Here is a tiny trained network, its code and every weight. The questions are about switching its units off for an input and a class, where a switched-off unit gives its printed mean instead of its output.

import numpy as np


def w(rows, s, z=0):
    codes = np.array(rows[::2]) - 128.0
    scale = np.full(codes.shape[1], s)
    scale[-1] = z or s
    return codes * scale


def f(y):
    return np.maximum(y, 0)


def log_softmax(a):
    a = a - a.max(-1, keepdims=True)
    return a - np.log(np.exp(a).sum(-1, keepdims=True))


def net(x, mask):
    res = np.array(x, float).reshape(1, 8) / 4 @ E
    y = f(res @ A[0][:, :-1].T + A[0][:, -1])
    res = res + np.where(mask, y, B[0][:, -1]) @ B[0][:, :-1]
    return log_softmax(res[-1] @ U[:, :-1].T + U[:, -1])


A, B = {}, {}
E = w([
[116,170,108,212,26,82,27,215,142,134],'x0',
[2,41,94,162,158,103,125,81,158,98],'x1',
[45,102,134,189,139,181,105,132,39,85],'x2',
[111,179,137,123,89,218,97,169,135,114],'x3',
[120,175,194,133,100,89,189,117,67,87],'x4',
[102,131,139,109,58,95,78,27,142,225],'x5',
[143,189,39,214,152,73,187,121,164,143],'x6',
[151,127,185,115,116,91,105,144,67,175],'x7',
],0.0057)
A[0] = w([
[114,175,12,238,144,138,127,190,160,94,107],'N1',
[153,121,151,70,167,138,192,97,125,102,123],'N2',
[172,141,128,123,173,74,202,110,110,125,74],'N3',
[113,170,28,230,137,133,124,189,155,93,166],'N4',
[53,101,151,181,101,121,88,117,54,126,201],'N5',
[105,67,139,88,234,208,181,92,78,98,146],'N6',
[66,75,114,121,112,191,58,153,164,88,184],'N7',
[52,90,156,153,100,148,73,135,80,112,249],'N8',
[190,64,112,145,190,38,125,218,118,134,128],'N9',
[164,176,161,94,64,171,53,138,113,254,176],'N10',
[55,68,115,118,107,203,49,155,169,81,170],'N11',
[218,108,113,50,130,150,75,160,198,209,252],'N12',
[181,190,191,104,109,161,138,187,77,91,53],'N13',
[106,70,137,93,228,202,177,95,83,101,153],'N14',
[113,164,44,220,134,131,124,183,150,94,182],'N15',
[44,148,133,190,130,126,193,110,92,32,137],'N16',
[39,97,157,189,97,117,81,113,36,129,212],'N17',
[117,154,148,161,53,81,78,146,111,151,73],'N18',
[81,62,66,143,155,90,119,48,185,180,173],'N19',
[109,74,138,92,222,198,175,97,84,102,150],'N20',
[83,72,106,107,121,196,62,159,182,86,154],'N21',
[67,43,51,146,159,76,117,24,202,194,186],'N22',
[161,175,156,101,73,171,62,142,111,235,157],'N23',
],0.0058,0.0015)
B[0] = w([
[165,254,67,184,106,168,134,130,199,157,235],'N1',
[122,79,130,90,150,142,148,110,106,109,195],'N2',
[95,97,174,117,145,103,125,140,97,107,186],'N3',
[159,238,77,172,116,157,146,133,184,146,233],'N4',
[156,94,169,179,136,92,80,176,66,114,207],'N5',
[207,93,79,107,199,175,189,124,109,70,234],'N6',
[135,157,170,184,166,84,133,198,98,86,197],'N7',
[150,103,169,177,140,88,92,174,74,111,207],'N8',
[68,152,222,144,145,56,160,170,116,104,181],'N9',
[55,110,173,82,64,91,108,71,135,190,235],'N10',
[137,159,171,183,171,83,133,204,92,82,205],'N11',
[63,164,195,119,158,74,219,149,152,97,236],'N12',
[68,142,118,82,87,134,162,69,181,174,191],'N13',
[201,98,81,112,192,168,185,126,109,76,227],'N14',
[154,224,84,159,120,149,147,134,173,140,223],'N15',
[75,168,166,109,151,99,231,139,168,107,215],'N16',
[159,89,176,192,138,83,74,182,58,111,222],'N17',
[170,103,91,154,120,156,91,128,110,138,192],'N18',
[72,164,120,91,69,134,184,55,196,188,226],'N19',
[202,96,82,110,192,169,187,125,109,76,222],'N20',
[133,166,171,181,171,87,144,199,102,82,191],'N21',
[68,171,122,82,57,134,187,37,212,202,254],'N22',
[54,110,169,80,70,96,109,73,136,185,220],'N23',
],0.0073,0.0057)
U = w([
[126,58,158,146,73,102,2,131,57,181,5],'0',
[34,166,145,105,54,106,153,67,197,218,228],'1',
[138,114,179,159,181,85,133,221,79,61,244],'2',
[225,163,33,169,131,203,121,151,157,127,30],'3',
[150,56,100,50,149,189,157,60,124,116,63],'4',
],0.0084,0.0018)

Each question gives the input, the list of numbers given to net, and the class t.
The units are the neurons (one row each of A and B). Each row of codes is followed by its name. A weight is (code - 128) times the scale printed after its matrix; where a second scale follows, it is the last column's (A, B and U).
mask holds one flag per neuron, in row order. A switched-off neuron (its flag False) gives its mean, the last column of its row in B, instead of its output. The means were averaged over made-up inputs and are rounded, as every weight is.
A unit's drop is (log p(t) with every unit on - log p(t) with that unit switched off) / (log p(t) with every unit on - log p(t) with every unit switched off).
The circuit of an input: a set's keep is (log p(t) with only the set's units on - log p(t) with every unit switched off) / (log p(t) with every unit on - log p(t) with every unit switched off). Starting from the 12 units with the biggest drops (on a tie, the unit counted first), units are removed one at a time, each time the one whose removal leaves the highest keep (on an exact tie, the one counted first), for as long as the keep stays at least 0.8.
circuit, biggest first: the units of the circuit, biggest drop first
most important unit: the unit with the biggest drop
k most important neurons: the k neurons with the biggest drops, biggest first
drop of u: that unit's drop, to one decimal
input [8,3,-5,-3,3,0,8,2], class 3: circuit, biggest first => N10, N1
input [-1,6,5,1,-4,-8,3,-1], class 3: most important unit => N1
input [8,5,1,-1,-2,-2,0,-5], class 3: 4 most important neurons => N1, N4, N15, N12
input [-6,1,-1,4,-7,5,-1,-8], class 4: circuit, biggest first => N6, N14
input [1,4,4,-7,1,-5,4,1], class 3: 3 most important neurons => N1, N4, N12
input [2,5,-4,3,-2,0,-4,-6], class 2: 3 most important neurons => N11, N21, N7
input [1,8,-2,6,-2,-5,8,0], class 3: 2 most important neurons => N1, N10
input [-5,7,2,1,-5,-2,-4,-2], class 2: 3 most important neurons => N11, N21, N7
input [4,-5,-2,7,6,-5,2,-3], class 1: 2 most important neurons => N13, N6
input [8,1,-6,8,-5,-4,-6,-6], class 2: 3 most important neurons => N11, N21, N7
input [0,-2,-2,5,-3,-1,-4,-2], class 2: 4 most important neurons => N22, N19, N21, N11
input [8,2,7,-1,4,2,6,-3], class 3: 2 most important neurons => N1, N4
input [0,-4,-7,6,-3,-6,-7,-6], class 2: 3 most important neurons => N22, N21, N19
input [-6,4,3,-8,6,-4,-4,2], class 4: most important unit => N6
input [6,-7,-5,-1,5,-8,-7,3], class 1: drop of N13 => 0.2
input [-3,-6,-8,5,-1,-4,5,1], class 1: drop of N8 => 0.0
input [-7,-2,4,-1,8,-1,8,8], class 4: drop of N7 => 0.3
